Below are the code and all the weights of a small trained network. Each question names an input and a class and asks about switching units off, where a switched-off unit gives its printed mean instead of its output.

import numpy as np


def w(rows, s, z=0):
    codes = np.array(rows[::2]) - 128.0
    scale = np.full(codes.shape[1], s)
    scale[-1] = z or s
    return codes * scale


def f(y):
    return y / 2 * (1 + np.tanh(0.7978845608 * (y + 0.044715 * y**3)))


def log_softmax(a):
    a = a - a.max(-1, keepdims=True)
    return a - np.log(np.exp(a).sum(-1, keepdims=True))


def net(x, mask):
    res = np.array(x, float).reshape(1, 5) / 4 @ E
    y = f(res @ A[0][:, :-1].T + A[0][:, -1])
    res = res + np.where(mask, y, B[0][:, -1]) @ B[0][:, :-1]
    return log_softmax(res[-1] @ U[:, :-1].T + U[:, -1])


A, B = {}, {}
E = w([
[131,127,127,127,125,134],'x0',
[130,127,132,159,153,106],'x1',
[184,100,156,32,74,2],'x2',
[170,239,48,88,139,118],'x3',
[96,126,125,129,131,104],'x4',
],0.0082)
A[0] = w([
[153,96,106,131,140,135,18],'n1',
[110,56,196,147,117,137,165],'n2',
[158,93,166,56,50,2,227],'n3',
[45,138,87,166,150,191,121],'n4',
[106,10,193,175,95,136,3],'n5',
[96,51,218,161,115,147,185],'n6',
],0.0076,0.0032)
B[0] = w([
[47,107,143,116,83,44,114],'n1',
[143,229,117,126,122,169,176],'n2',
[209,77,80,207,189,211,255],'n3',
[144,78,42,254,141,222,185],'n4',
[163,228,36,125,117,75,175],'n5',
[226,188,134,119,148,115,196],'n6',
],0.0075,0.0091)
U = w([
[144,119,145,127,174,150,253],'0',
[141,115,151,124,185,160,219],'1',
[161,27,85,177,180,174,13],'2',
[137,119,129,138,112,117,233],'3',
[156,252,82,107,123,92,80],'4',
[69,93,244,99,118,97,73],'5',
[45,129,211,80,98,87,25],'6',
[23,84,254,66,63,54,27],'7',
],0.0076,0.0064)

Each question gives the input, the list of numbers given to net, and the class t.
The units are the neurons (one row each of A and B). Each row of codes is followed by its name. A weight is (code - 128) times the scale printed after its matrix; where a second scale follows, it is the last column's (A, B and U).
mask holds one flag per neuron, in row order. A switched-off neuron (its flag False) gives its mean, the last column of its row in B, instead of its output. The means were averaged over made-up inputs and are rounded, as every weight is.
A unit's drop is (log p(t) with every unit on - log p(t) with that unit switched off) / (log p(t) with every unit on - log p(t) with every unit switched off).
The circuit of an input: a set's keep is (log p(t) with only the set's units on - log p(t) with every unit switched off) / (log p(t) with every unit on - log p(t) with every unit switched off). Starting from all 6 units, units are removed one at a time, each time the one whose removal leaves the highest keep (on an exact tie, the one counted first), for as long as the keep stays at least 0.8.
circuit, biggest first: the units of the circuit, biggest drop first
top k neurons: the k neurons with the biggest drops, biggest first
drop of u: that unit's drop, to one decimal
input [0,0,4,-6,0], class 4: top 3 neurons -> n5; n2; n6
input [2,3,-7,-8,2], class 4: circuit, biggest first -> n5; n6
input [-2,-1,-5,-6,1], class 4: circuit, biggest first -> n5; n3; n6
input [0,-5,4,-8,4], class 4: circuit, biggest first -> n5; n2
input [5,-8,5,8,-8], class 1: circuit, biggest first -> n3; n5
input [-2,5,5,-7,3], class 4: circuit, biggest first -> n5; n2
input [2,4,1,-8,-5], class 4: drop of n6 -> 0.1
input [-4,6,-5,-7,2], class 4: drop of n3 -> 0.2
input [-7,-3,8,-3,3], class 2: drop of n3 -> 1.4
input [2,-3,8,6,-8], class 2: drop of n4 -> -0.1
